Below is a small trained network, with its code and all its weights. Each question gives an input and a class and asks what happens when units are switched off, that is, made to give their printed mean instead of their output.

import numpy as np


def w(rows, s, z=0):
    codes = np.array(rows[::2]) - 128.0
    scale = np.full(codes.shape[1], s)
    scale[-1] = z or s
    return codes * scale


def norm(h):
    return h / np.sqrt((h * h).mean(-1, keepdims=True) + 1e-5)


def f(y):
    return y / 2 * (1 + np.tanh(0.7978845608 * (y + 0.044715 * y**3)))


def log_softmax(a):
    a = a - a.max(-1, keepdims=True)
    return a - np.log(np.exp(a).sum(-1, keepdims=True))


def net(x, mask):
    res = np.array(x, float).reshape(1, 6) / 4 @ E
    u = 0
    for l in range(3):
        y = f(norm(res) @ A[l][:, :-1].T + A[l][:, -1])
        res = res + np.where(mask[u : u + 7], y, B[l][:, -1]) @ B[l][:, :-1]
        u += 7
    return log_softmax(norm(res)[-1] @ U[:, :-1].T + U[:, -1])


A, B = {}, {}
E = w([
[168,171,155,175,142,182,204],'x0',
[126,123,127,134,131,127,127],'x1',
[210,136,118,108,65,152,71],'x2',
[129,132,123,123,128,129,132],'x3',
[130,131,126,124,125,125,132],'x4',
[150,120,156,61,253,80,92],'x5',
],0.015)
A[0] = w([
[254,169,96,178,104,98,45,171],'L0N0',
[84,76,132,148,13,114,108,137],'L0N1',
[158,112,116,166,76,131,108,72],'L0N2',
[183,163,155,145,161,189,191,143],'L0N3',
[198,139,125,133,166,112,124,37],'L0N4',
[117,176,90,131,133,146,103,2],'L0N5',
[192,176,158,163,189,156,122,96],'L0N6',
],0.0096,0.0068)
B[0] = w([
[132,74,163,64,118,190,120,246],'L0N0',
[80,217,125,83,155,154,135,254],'L0N1',
[144,132,66,122,99,250,153,157],'L0N2',
[166,114,164,99,112,113,186,226],'L0N3',
[154,116,165,79,180,95,114,130],'L0N4',
[125,123,38,110,171,205,103,104],'L0N5',
[174,204,157,91,120,103,182,175],'L0N6',
],0.013,0.0067)
A[1] = w([
[131,130,158,192,59,220,203,86],'L1N0',
[113,228,117,160,112,97,209,127],'L1N1',
[132,141,106,172,106,161,55,60],'L1N2',
[192,159,119,117,170,131,157,102],'L1N3',
[95,181,131,115,166,85,97,112],'L1N4',
[172,82,119,101,139,131,88,2],'L1N5',
[7,160,62,135,29,134,79,160],'L1N6',
],0.012,0.0072)
B[1] = w([
[141,47,23,170,66,51,142,234],'L1N0',
[45,53,175,208,132,11,86,221],'L1N1',
[106,128,224,56,132,146,149,127],'L1N2',
[117,162,138,71,178,179,198,158],'L1N3',
[163,197,76,191,144,149,145,162],'L1N4',
[208,71,66,131,173,119,138,133],'L1N5',
[94,143,244,96,186,153,194,255],'L1N6',
],0.011,0.0097)
A[2] = w([
[147,146,175,38,75,139,67,149],'L2N0',
[57,233,71,143,157,23,70,11],'L2N1',
[33,188,123,129,67,212,117,146],'L2N2',
[56,123,135,135,88,187,111,19],'L2N3',
[139,103,100,176,5,184,197,253],'L2N4',
[48,193,122,125,163,167,54,55],'L2N5',
[153,102,97,69,233,112,20,112],'L2N6',
],0.012,0.0048)
B[2] = w([
[67,78,164,85,93,146,107,206],'L2N0',
[248,207,19,192,152,212,113,173],'L2N1',
[232,146,245,95,177,78,191,207],'L2N2',
[155,161,214,102,125,125,157,153],'L2N3',
[206,144,15,124,163,177,52,254],'L2N4',
[205,161,47,166,114,106,158,162],'L2N5',
[64,116,115,175,34,143,55,221],'L2N6',
],0.012,0.0093)
U = w([
[66,239,209,202,233,44,202,114],'0',
[246,185,13,184,113,216,80,180],'1',
[183,154,204,36,112,199,160,226],'2',
[61,76,122,108,63,121,40,65],'3',
[84,21,51,207,63,43,200,4],'4',
],0.013,0.0026)

Each question gives the input, the list of numbers given to net, and the class t.
The units are the neurons (one row each of A and B). Each row of codes is followed by its name. A weight is (code - 128) times the scale printed after its matrix; where a second scale follows, it is the last column's (A, B and U).
mask holds one flag per neuron, layer by layer. A switched-off neuron (its flag False) gives its mean, the last column of its row in B, instead of its output. The means were averaged over made-up inputs and are rounded, as every weight is.
A unit's drop is (log p(t) with every unit on - log p(t) with that unit switched off) / (log p(t) with every unit on - log p(t) with every unit switched off).
The circuit of an input: a set's keep is (log p(t) with only the set's units on - log p(t) with every unit switched off) / (log p(t) with every unit on - log p(t) with every unit switched off). Starting from the 12 units with the biggest drops (on a tie, the unit counted first), units are removed one at a time, each time the one whose removal leaves the highest keep (on an exact tie, the one counted first), for as long as the keep stays at least 0.8.
units of the circuit, in order: the units of the circuit, biggest drop first
most important unit: the unit with the biggest drop
top k neurons: the k neurons with the biggest drops, biggest first
k most important neurons of layer l: the k neurons of layer l with the biggest drops, biggest first
drop when u is switched off: that unit's drop, to one decimal
input [-1,4,-3,2,4,7], class 1: units of the circuit, in order => [L1N6; L2N1]
input [-2,4,4,2,-3,7], class 3: units of the circuit, in order => [L2N6]
input [-7,7,-5,6,-1,1], class 1: 2 most important neurons of layer 0 => [L0N0; L0N2]
input [-6,2,-3,7,8,2], class 1: units of the circuit, in order => [L0N0; L2N1]
input [0,2,-2,-5,4,-8], class 0: 2 most important neurons of layer 0 => [L0N1; L0N3]
input [0,6,-4,-1,0,6], class 1: top 2 neurons => [L1N6; L0N0]
input [-8,4,-1,-4,-8,6], class 1: 2 most important neurons of layer 0 => [L0N0; L0N3]
input [0,0,4,8,8,-7], class 2: top 4 neurons => [L0N1; L1N6; L2N2; L0N3]
input [0,3,-1,-6,-3,8], class 1: top 2 neurons => [L1N6; L0N0]
input [-4,0,-4,-1,-5,0], class 0: top 2 neurons => [L1N6; L2N4]
input [0,-5,7,-7,1,1], class 3: 2 most important neurons of layer 2 => [L2N0; L2N2]
input [-1,6,-7,-4,-7,-8], class 0: top 2 neurons => [L1N6; L0N1]
input [8,5,-1,8,-6,-8], class 4: top 2 neurons => [L1N0; L1N1]
input [0,-1,-8,-6,-2,7], class 1: most important neuron of layer 1 => [L1N6]
input [0,-6,4,-3,-7,-4], class 2: top 3 neurons => [L0N1; L2N2; L1N6]
input [0,-6,6,5,7,5], class 3: top 2 neurons => [L2N6; L1N6]
input [-2,5,-1,1,1,0], class 0: top 2 neurons => [L1N6; L0N3]
input [-5,-2,-1,0,8,6], class 1: top 3 neurons => [L0N0; L2N1; L1N4]
input [-1,2,-1,6,4,6], class 1: top 3 neurons => [L0N0; L1N6; L1N4]
input [-2,1,-3,-1,-3,-7], class 0: top 2 neurons => [L1N6; L0N1]
input [-7,-6,-7,7,-2,5], class 1: most important unit => L2N1
input [5,7,-2,-4,4,-7], class 4: top 2 neurons => [L1N1; L0N0]
input [-7,4,8,3,1,-1], class 2: 3 most important neurons of layer 1 => [L1N0; L1N1; L1N6]
input [-2,5,5,-4,-2,8], class 3: drop when L2N6 is switched off => 0.3
input [0,-3,0,0,5,-1], class 0: drop when L0N1 is switched off => 1.2
input [-5,2,-2,0,-4,-7], class 0: drop when L2N5 is switched off => 0.0
